Each row of numbers belongs to one of the elements below and depends on some of the facts about them. Some rows are named. Which element is each other row?

Facts:
{zalis} Ψ basuk
{zalis vizar beru stilu} Ψ bistel
{zalis pliru} Ψ drunok
{zalis} Ψ kludre
{zalis gaflam stamel vikledren} Ψ metore
{doklik} Ψ gevir
{gaflam} Ψ skezun
{gaflam} Ψ gegu
{gaflam plelak} Ψ drabo
{stamel fitok} Ψ gradra
{stamel plagras} Ψ ridaklar
{pliru stabril liplo furofi} Ψ skogi
{pliru} Ψ trivon
{pliru trasuk} Ψ skases
{pliru gadem stestam lege} Ψ ploflal
{lefam flosan plelak} Ψ mugur
{lefam veluzos} Ψ gorar
{lefam flibi stilu} Ψ plebral
{lefam} Ψ dredror
{voflam} Ψ zibi
{fitok} Ψ riples
{mikor ranagum stebu} Ψ rodral
{mikor flosan} Ψ fibon
{mikor} Ψ drinur
{mikor} Ψ meski
{mikor} Ψ doli
{stabril gebu} Ψ ropak
{plava} Ψ trulim
{plava} Ψ skosaklok
{ranagum} Ψ sanu
{ranagum vizar} Ψ rogon
{vikledren} Ψ kidrigak
{vikledren stilu} Ψ kluso
{plagras stibromun} Ψ klufam
{plagras} Ψ bapur
{plagras} Ψ pestok
{gadem stestam} Ψ mome
{pagek liplo vizar} Ψ zoski
{pagek roton flosan} Ψ flitel
{stestam pluflon stilu lorol} Ψ braza
{stestam vizar klumis} Ψ didreflik
{stestam} Ψ relal
{stestam lorol veluzos} Ψ skilil
{roton zuvagri drimak} Ψ flefan
{roton} Ψ kozem
{liplo} Ψ keklil
{liplo} Ψ gufim
{pluflon klumis} Ψ travok
{pluflon} Ψ lubron
{sito} Ψ gradi
{sito gregur drerapla veluzos} Ψ klilom
{sito} Ψ seter
{trasuk} Ψ lofil
{trasuk lorol plelak} Ψ nagretor
{zagrik} Ψ dripi
{zagrik tovon} Ψ pleskiflir
{zagrik} Ψ miti
{zagrik} Ψ ketu
{deburo flosan} Ψ fulas
{deburo} Ψ grogrevus
{beru} Ψ skiso
{beru} Ψ sokle
{klumis nilin veluzos} Ψ vustek
{klumis} Ψ lefor
{klumis tripla} Ψ piros
{klumis} Ψ flogorik
{klumis drimak} Ψ rubraflam
{grekon drerapla} Ψ lodam
{klifim} Ψ trodrem
{klifim} Ψ skugres
{zuvagri} Ψ trinogos
{zuvagri drerapla} Ψ kugok
{flosan} Ψ trumafam
{flosan} Ψ breklun
{drerapla} Ψ fime
{drerapla} Ψ klaska
{tripla} Ψ mezo
{tripla} Ψ bodros
{gebu} Ψ drobo
{gebu nilin} Ψ pemuk
{drimak} Ψ tuger
{tovon furofi} Ψ doflok
{brutel} Ψ takluk
{veluzos} Ψ tebrevar
{zalis rodral lefam plagras flosan plebral veluzos} λ flitel
{rogon gorar pletres fleveflon drimak} λ dripi
{nagretor sapun doflok lubron plava flibi mezo trasuk fulas rubraflam} λ plikon
{zibi travok} λ trodrem
{vustek bapur} λ mikor
{trumafam keklil flefan} λ lefor
{stamel bodros} λ kadros
{pliru stabril gregur skekli stilu tuger faki} λ zuvagri
{fitok vikledren skiso kugok grogrevus trulim skases klumis} λ sanu
{relal mome klaker beru ridaklar nilin} λ gradra
{grudem gadem ketu skezun broplis braza ploflal klufam trinogos lorol drinur kluso basuk} λ gaflam
{gruvur sito klilom} λ breklun
{seter ranagum semipla pluflon skugres skilil kludre drobo trivon brutel furofi} λ gradi
{pagek stestam} λ stibromun
{tebrevar gevir ploskor liplo ropak dredror grekon fibon pleskiflir tripla lege skosaklok kidrigak} λ seris
{flufir piros miti lofil} λ zagrik
{roton} λ drerapla
{metore drunok klaska} λ skogi
{vizar pemuk fime sokle gegu plelak stebu tovon bistel mider} λ doklik
{kozem pestok doli fligrum mugur gufim zoski} λ deburo
{klifim skege gebu lodam} λ riples
{meski flogorik} λ takluk
{drabo} λ voflam

Some rows with their names:
trodrem: [  0  -5   6 -17  -6 -16  -5  -3   9   5  31   9  -5   2  14  43  -8  -9
 -10   1 -16   6  10 -10  13 -24  17  -1  -8  11  -4   3  -4 -18  -8]
drerapla: [ -1 -46  -6 -26  21 -21  -7  -8   7  12 -36   6   5 -23  24  35  49  -8
 -17  -8   5  18 -12 -30  30   9  17  -4  -6 -24 -30   3 -19 -10  -6]
lodam: [ -1 -29   9 -12   1 -16  15  -9   4   0 -14   3   3 -11  23  35  -5   3
 -18   4  13  16  11   2  20  -6  23  23  -3 -21 -14 -14  14 -21  -3]
grekon: [ -4 -82  11   8 -21 -45  -9 -30  14  -4 -50  10 -13 -36  22 -26   5 -22
  10 -22   1  14 -18 -45  32 -38  14  28 -27 -85 -15 -18  -6 -22  -7]
meski: [ -1  -6   7  29  -4   1  11  -3   4   3   6   2 -19   6   0  19 -17 -31
  -7  16 -22  11  33   1   9 -14  14 -17 -12 -20   4   2  11   8  -6]
sito: [ -9 -25   2  -2  25 -18   8 -18   7   6 -20   3  -9  -1  20  15  45  -2
 -22 -11   4  18 -11 -24  24   8  10  -1  -8 -31 -19  15  -8  -5   0]
breklun: [  2 -20  -4 -10  -7 -10 -11   9   9   6   2   6  -9  12  -8  44  -8 -33
  -9  21 -31  15  39  -8  21 -19  22 -11   1 -20  -3  -6   2  -4 -13]
pemuk: [ -7  22   5  -5   0  -4  10  -7   4   0  32   4  -3   0   5  25  -6   1
 -21   0   7   9  11  18  13  -7   8  11   1  10  -2 -13  -4 -16 -12]
nilin: [ -9   1   2   5  15 -19   4 -13   8   4  10   2  -5   0   7   3  20 -11
 -13 -11   5  12  -6  -5  18  10   3  -6 -10  -6 -15   7 -18   6 -12]
doklik: [  5 -12  -5 -19  11 -13 -14  -2   6   9  24  12  -3   3   7  47  26  -9
 -13  -2 -17   5  11 -16  19 -13  10 -12  -2  19  -4  12 -19 -13 -21]
mider: [ -3  -5   4   4  16  -1   7  -7   1   4  12   6 -11  -1  10  28   6  -2
 -15   0   0   9   8  -6  11  -6   3   5  -4  -5  -5  10  -3  -8 -14]
bistel: [ -1  12   5 -23  11  -5   6  -1   3   5  19  10 -11  18 -18   9 -44   9
  -9   4  14  16  14  35  10 -17  10  22   9   8   5  -1  18  -1 -22]
kadros: [  2 -10  -2 -16   1 -18 -12  -2   8   7  19   8  -9   6   9  34   3  -9
  -9  -3 -17  10   9  -7  14 -16  18  -6  -4   5 -10   3  -6 -19 -11]
trinogos: [-23   9  18 -26  16 -25   3   0  20   9 -26 -11  10 -46  36  43 -39 -14
   4  18 -33  30 -10   5  -9  14  41 -33 -30  26 -40   4  38 -21  16]
plikon: [  5  -6  -5 -21   1 -11 -14   0   5   9  28  12  -3  14   7  52  14  -5
 -11  -3 -16   8   7 -12  14 -17  12  -1   1  14 -10   3 -14 -16 -23]
sapun: [ -1  -5   4   7  18  -3   6 -10   1   5  13   7  -6   9   4  29   4  -1
 -13   3   6  11   9   0  11  -9   3   2  -4  -7  -4  11  -5  -6 -11]
drimak: [  0 -15   2   7  27 -15   4 -10   5  15 -17   5   1 -17   7  11  19  -7
   6  -7   0  19  -7   5  12  19  14 -12 -10 -22 -26   0 -13   1 -24]
stestam: [-17   6  -7  -7  31 -18   0 -14   9   9  -3   3 -11  11 -12 -16  29   1
 -17 -11   8  18 -22  -9  22  15  -6 -15  -7 -17 -11  18 -14  23 -12]
keklil: [-13  21   1  -3  20   2   6  -3   5  -1   6   6  -4 -54 -11   7 -26  -9
  -7   2  -3  25   7   4  10 -16   2   3  -7   4  -2  -9   4 -19 -15]
flufir: [ -5  -1   6   6  13  -4   5 -11   5   3   3   6  -8  -6  10  21  -2  -7
 -14  -1  -9  12   7  -6   9 -11   7  -7  -7  -9  -5  13   2  -4  -6]

Which element is each row?
No name comes twice in this set of rows, the named rows included.
[-23  21  15  10   1 -11  -3   5  19   5  -3 -13  -4  -7  20  38 -46 -34
   4  27 -81  22  14 -10 -12  -3  30 -63 -34  18 -20  19  33   4  20]  drinur
[-19  17  25 -24  15 -21   0  -5  17   7  -1  -2   3 -13  39  41 -52   0
   3  10 -48  17 -21  -3 -20 -11  27 -32 -33  53 -22  39  45 -16  25]  klufam
[-16 -45  15  22 -45 -25   0 -28  12 -15  11  12 -19 -65  11 -28 -45 -25
   6 -25 -14   8  -4 -31  19 -68   4  28 -31 -48   8 -23  -2 -36   6]  pleskiflir
[-12   8   8  12  -1   6  11 -15   4  -3  28   5  -9 -28   7  22  -9  -7
 -18  -2  -7  12  10  -9   9 -25   3  -1 -13   2   1   7   1 -25   1]  miti
[-17 -41   6   1 -19 -40 -14 -28  19  -4 -13  10 -21 -35  -9 -54 -18 -19
  10 -26  -3  15 -25 -34  31 -42  -1  15 -27 -66   1 -10  -8  -8  -5]  lege
[-19   9  -9 -15  42  -2  -7  -7   9   5 -13   8  -7 -38 -20  -7  26   4
 -15 -14  -1  28 -20 -19  23  -3 -17  -9  -7  -9  -8  25 -16   0 -16]  pliru
[ -7  -3   0 -12 -10 -20  11  -9   7  -1   6   1 -10  32   0  15  -7  -3
 -27   5   5  10  14   2  26  -4  15  16   2 -18  -4  -8  15   3   1]  gorar
[ -5   1   1 -16 -14  -5 -10   0   8  -1  44  11   0 -13   8  48  -1 -17
 -17  -2 -21   8  10 -19  18 -32  10  -1  -8  24   1   1 -13 -34  -6]  dripi
[-11  26  -2 -45  -7  -5  -8   4   9  -3  32   9   0 -51 -12  28 -31  -8
 -11   3 -10  21  13   4  18 -28   7  11  -1  26  -4 -21   0 -42 -19]  skogi
[-12 -56  11   1 -50 -52  -2 -29  18  -9 -17   7 -22   7  10 -37 -29 -22
  -1 -19   6   7  -9 -26  32 -40  18  39 -20 -75  -2 -30   4 -11   3]  tebrevar
[ -3 -59  13  -3 -22 -42  -6 -26  14   0 -17  15 -24  -2   0 -39 -49  -2
  16 -14  -9   3  -8 -24  16 -54  10  24 -17 -62  10  -6  17 -11 -10]  kidrigak
[-27  30  10 -44  15 -27  -4   0  23   8  -4  -6  -1   0  15  21 -58   1
  -5  15 -45  20 -18  10  -9   0  28 -36 -24  35 -21  30  48   2  21]  kluso
[-14   8   1 -17   4  -6   5 -10   7  -5   5   6 -13  -3  -8  11 -11  -2
 -20   1   2  16   7  -6  16 -16   0   9  -3 -14   3   9  14 -11  -6]  lofil

The same elements again, as new rows of numbers:
Some rows with their names:
stilu: [ 31 -18   8   2 -18 -21 -11 -13  -3  26  -4   3  -8  -3   2  -6 -14 -14
 -22  13  36   1   4   8  -2  13  32  18 -12   2  28   0  11  10 -18 -18
  -8 -16  -7]
deburo: [ 20 -12  20   1 -16 -37 -25 -15  -5 -26  16  12 -13  14  31   1 -12  -4
   2  18  -6  -6   4  -2   5  12 -13  10 -14  -5  17  20 -33  13 -14 -17
   7 -14  35]
plagras: [ 43 -14   5  10  -8 -19 -11 -17  -7 -17  -8 -16  11  -5  -3  -7 -14 -10
 -21  10  23  -7   3  23  37   0  38  18 -11  -7  31  -5  -5  12 -12 -18
 -16 -10 -17]
flibi: [ 10 -17   5  64 -19 -37  13  36  32  28  -4 -13 -14  -7  -6   4  -8   9
  49   2  -9  28   1   5   4   9   1  21 -11  -6  -8  29  10  23 -10 -11
 -13  21  -9]
lege: [  1 -12   4   0 -12  -8  13 -11   5  52  -5   8  17  33  -2  -3 -21 -13
 -17   1  11  18   3   2   1 -20  -1   6 -11  47  26  -5 -20  23  47 -15
 -14   4  -4]
ranagum: [  4  28   8  -3 -13   1 -20 -15  56  30   3 -20 -15  -4   1   5 -17  19
 -20   9 -10  41   6  -1  -2  67 -16  32  -8  22  24  -8  -3  15  -4 -14
  -6 -10  -8]
pluflon: [ -4  32   6  -2 -13  31 -19 -14  56  49  -3 -16 -15  -4   1  11 -12   9
 -20   1  13  34   6  -1  -3  45  22  23 -17  20  18  -9   5  15 -11 -13
   7   4 -15]
voflam: [  3   1  26   0 -19 -32 -19 -14   4 -26  -1  -2 -23  23   6  -2 -18 -15
  28   4 -14 -10   1  -2   4   9  -5  11 -13  -4   2  11 -30  11  -2 -14
   8 -13   4]
kludre: [  2  49   2  -2  12  39 -13 -13  24  -2  -6 -20 -19  -8  -6  42 -22  34
 -16   4   1  64   4   4   7  68  11  13 -12  23   4  -8  -4  13  -3 -15
 -14  27 -15]
trinogos: [ -1   9  12   0  81  -2 -13  19   4  35  31 -13  -9  -2   2 -15   3 -10
 -12  22 -12  -8   4  -5  23 -11 -16   8 -11   0  -7  -8 -18  39  -3   8
 -16 -11  14]
klilom: [  1   5  12  -6  -5   9 -28   4   2 -14  -4   9 -15   7  12   1 -24   6
   0   4 -10   1   4   0  13 -20   2  11  -8   1 -10  -7  39  24 -13  11
 -12   1   2]
tuger: [ 23  -7  23   0   2 -14 -30  -5  -3 -26   3  18 -15   0  12 -10  -3 -13
 -20   9  -7   6   2   3   7 -11   2  11 -13   4  10  -6  28  14 -11  -2
 -12 -11  -7]
skogi: [  4  10  11   2 -11 -25 -10 -12  -4 -23  -5  13 -15  45  14  37 -24  -2
  24   7 -16  28   3   4  -3  21  -9   9 -12   8  -9  -2 -27  13 -15 -14
  -9 -12  33]
ridaklar: [ 25  -8   4   1  16   5 -15 -11  -5 -29  -8 -16  -3  -5  13   0 -22  -8
 -19   4  -5   7   4  11  34  14  20   9 -12  -5   9   0  -6  25  -6 -11
 -18   6 -17]
gevir: [ -4  -5  23  -3 -18  -3   2 -14   0  14 -10  -5  24  28  15 -12 -24  -6
 -16   0 -15  -1   6   2   1 -18 -13  10  -2  33  19  -7 -10  33  59 -16
 -12  13 -16]
drabo: [  3 -11   5   3  -3   3 -13 -10   0  -8  -4 -14  -6  -3  15   4 -22  -1
   1   5  -7  20   2   1  12  25   2   5 -12   0  -2   7   0  14 -10  -6
 -18   5   1]
ploflal: [ -1 -11   3   1  83  22  17  17  -3  50  -1 -13 -17   4  -2  -8 -16 -14
  24  27 -10   3   2   2   1  36  -6   8 -13  11  -5  -9 -27  47  -4  21
 -15 -10   3]
lofil: [  2 -13   2  -1  -8  -6  -6  -9  -3  -4  -6  -3 -11   1   6   2 -21   3
  -5   4 -10  10   5   0  -2  21   9   9  -6   5  -4  -2   7  12 -11   1
 -13  -3  -2]
kugok: [  7  12   8   0  20 -26 -35  17  23 -25  41 -18 -17   0  -4  -9 -22 -15
 -19   6 -11  -6  10   2   5 -26   5  12   0  -1 -10   4  49  19 -13 -17
 -17   9   2]
pleskiflir: [ -1  -3  10  -2 -15 -17  26 -13   6  -8  -7   4  25  56   8   4 -19  17
 -21   0 -12   7   5   2   0 -19 -14   6   4  53   3  -5 -22  34  45  -9
 -10   4  -8]

Name these rows:
No name comes twice in this set of rows, the named rows included.
[ -2  -5  12  -3 -18  -7  11 -12   3   9  -5  11  13  48   5   5 -24  -4
 -21   3 -10  28   7  -3  -4 -23 -11   9 -10  60   9  -5 -24  36  37  -6
 -10  19  -9]  ropak
[  9 -21   2   0  -9  -8 -21 -11  -5  -6   1   5  -3  -2  45  -2 -23  10
 -11  21  -4  16   2   1   4  21 -10   9  -5  -4   7   1  39  10 -14  18
 -13  -3   7]  mugur
[ 14 -20   3   0 -19 -15 -18 -13   3  34   4  19 -17   4  -4  -8  -5 -11
 -19   9  31 -10   1   4   2 -15  35  21 -13  -6  11  -7  37   9 -15 -10
  -1 -15  -4]  veluzos
[  5 -10   3   2 -13 -32  20 -17  10  37   3   5  40  34  -5   8 -22 -16
 -23   0   5  18   2  -1   1 -23  -8   9 -14  51  30  -2 -25  15  38 -17
 -15 -14   1]  liplo
[ -2  46   3  -3   3  35  -8 -15  39   6  -7 -21 -18  -6  -1  50 -22  48
 -17   6  -7  61   6   4  -3  68   8  13  -4  33  -3  -8   1  13 -12 -14
 -12  16  -9]  trivon
[  7 -18   9  72 -15 -35  36  46  42 -26  -7 -11 -15  -8  -5  19 -20  39
  32   1 -12  39   4  26  -4  12  -7  10 -13  -1 -13  -3  -9  38 -17   6
 -14  18 -15]  doflok
[  4 -18   6  51 -16 -32  13  45  19   6  -5  -9 -17  -7  -3  14 -18  19
  63   2 -15  51   1   5   1  15  -7  13 -12  -4  -9  25  15  39 -15  11
 -16  50 -11]  nagretor
[ 10  -8   8   0  16   6 -12  -9  -3 -23  -8 -16  -4  -7  19   6 -22  -4
  -9   4  -7  27   3   6  14  25  11   5 -16   1  -3   5  -8  22  -5  -5
 -18  19 -12]  metore
[  1  22  25   0 -16 -36 -26 -10  17 -21  17  15 -15  38  -1  20 -10 -10
   5   2  -6 -10   3   0  17 -25  12   9  -9  -5  -5  18 -32  11  -7 -14
  21 -14  37]  drerapla
[ 18 -16   6   4 -17 -23 -20 -12  -4  34   0   9  -3  -7   1  -5 -12  -6
 -22  16  24  -5   4   3   5   7  17  21 -13  -9  18   1  31  15 -11 -14
  -6 -13   2]  lefam

